Below are the code and all the weights of a small trained network. Each question names an input and a class and asks about switching units off, where a switched-off unit gives its printed mean instead of its output.

import numpy as np


def w(rows, s, z=0):
    codes = np.array(rows[::2]) - 128.0
    scale = np.full(codes.shape[1], s)
    scale[-1] = z or s
    return codes * scale


def f(y):
    return y / 2 * (1 + np.tanh(0.7978845608 * (y + 0.044715 * y**3)))


def log_softmax(a):
    a = a - a.max(-1, keepdims=True)
    return a - np.log(np.exp(a).sum(-1, keepdims=True))


def net(x, mask):
    res = np.array(x, float).reshape(1, 7) / 4 @ E
    y = f(res @ A[0][:, :-1].T + A[0][:, -1])
    res = res + np.where(mask, y, B[0][:, -1]) @ B[0][:, :-1]
    return log_softmax(res[-1] @ U[:, :-1].T + U[:, -1])


A, B = {}, {}
E = w([
[132,89,170,133,158,137,100,187,174,131,69],'x0',
[142,126,140,147,86,165,103,167,187,103,104],'x1',
[126,161,150,110,117,101,164,87,175,86,133],'x2',
[211,35,61,86,95,60,139,87,196,213,94],'x3',
[112,138,150,109,147,65,149,109,142,125,187],'x4',
[85,231,2,23,146,95,204,208,152,105,91],'x5',
[128,135,133,129,91,145,118,139,134,134,132],'x6',
],0.0099)
A[0] = w([
[97,54,174,168,122,135,73,60,121,104,160,87],'N0',
[187,99,89,97,143,77,62,89,180,197,124,46],'N1',
[74,209,239,156,170,171,145,190,79,98,145,16],'N2',
[190,116,155,184,157,138,91,107,115,113,157,189],'N3',
[92,162,101,55,99,71,127,178,77,154,92,213],'N4',
[118,183,173,111,162,177,112,122,58,107,109,43],'N5',
[127,186,43,17,138,100,162,254,115,92,117,168],'N6',
[158,113,212,187,112,113,62,49,104,147,139,184],'N7',
[133,64,201,129,103,152,121,62,77,103,127,192],'N8',
[72,201,195,165,180,176,89,161,72,51,163,60],'N9',
[221,71,99,118,55,71,180,113,146,186,81,3],'N10',
],0.0079,0.0014)
B[0] = w([
[105,176,202,95,204,201,72,158,208,113,130,213],'N0',
[169,99,110,70,78,63,179,190,125,14,183,190],'N1',
[187,155,161,50,78,67,175,201,119,124,167,236],'N2',
[142,120,235,193,117,139,129,72,144,182,130,189],'N3',
[81,137,167,219,110,150,121,67,144,127,144,189],'N4',
[159,65,41,96,126,141,138,84,127,161,144,183],'N5',
[49,164,196,250,219,143,70,121,166,171,105,254],'N6',
[113,254,124,210,122,206,91,169,158,182,132,234],'N7',
[95,120,156,219,144,231,102,115,164,134,69,207],'N8',
[220,36,58,82,78,81,160,182,28,89,184,248],'N9',
[170,46,47,111,80,122,169,158,64,69,209,206],'N10',
],0.0085,0.013)
U = w([
[61,190,182,203,187,193,98,94,217,177,84,252],'0',
[238,1,97,12,77,115,189,142,91,89,171,4],'1',
],0.0085,0.0013)

Each question gives the input, the list of numbers given to net, and the class t.
The units are the neurons (one row each of A and B). Each row of codes is followed by its name. A weight is (code - 128) times the scale printed after its matrix; where a second scale follows, it is the last column's (A, B and U).
mask holds one flag per neuron, in row order. A switched-off neuron (its flag False) gives its mean, the last column of its row in B, instead of its output. The means were averaged over made-up inputs and are rounded, as every weight is.
A unit's drop is (log p(t) with every unit on - log p(t) with that unit switched off) / (log p(t) with every unit on - log p(t) with every unit switched off).
The circuit of an input: a set's keep is (log p(t) with only the set's units on - log p(t) with every unit switched off) / (log p(t) with every unit on - log p(t) with every unit switched off). Starting from all 11 units, units are removed one at a time, each time the one whose removal leaves the highest keep (on an exact tie, the one counted first), for as long as the keep stays at least 0.8.
units of the circuit, in order: the units of the circuit, biggest drop first
k most important neurons: the k neurons with the biggest drops, biggest first
drop of u: that unit's drop, to one decimal
input [-4,-5,2,1,7,-1,-7], class 0: units of the circuit, in order => (N9)
input [-1,-8,-2,-2,5,-1,-3], class 1: 2 most important neurons => (N6 N7)
input [2,-7,1,5,5,5,6], class 0: 3 most important neurons => (N6 N9 N4)
input [4,-8,3,7,8,-7,5], class 0: 4 most important neurons => (N7 N9 N8 N0)
input [-6,1,2,-5,-2,-4,-7], class 1: 2 most important neurons => (N9 N6)
input [6,5,-8,5,6,5,4], class 0: 4 most important neurons => (N6 N9 N2 N4)
input [-8,8,-5,4,-8,5,-4], class 0: 2 most important neurons => (N6 N9)
input [4,2,3,4,6,5,4], class 0: 2 most important neurons => (N6 N9)
input [2,-5,-2,4,1,4,0], class 0: drop of N6 => 2.7
input [-4,4,1,-2,-2,-1,7], class 1: drop of N6 => 1.7
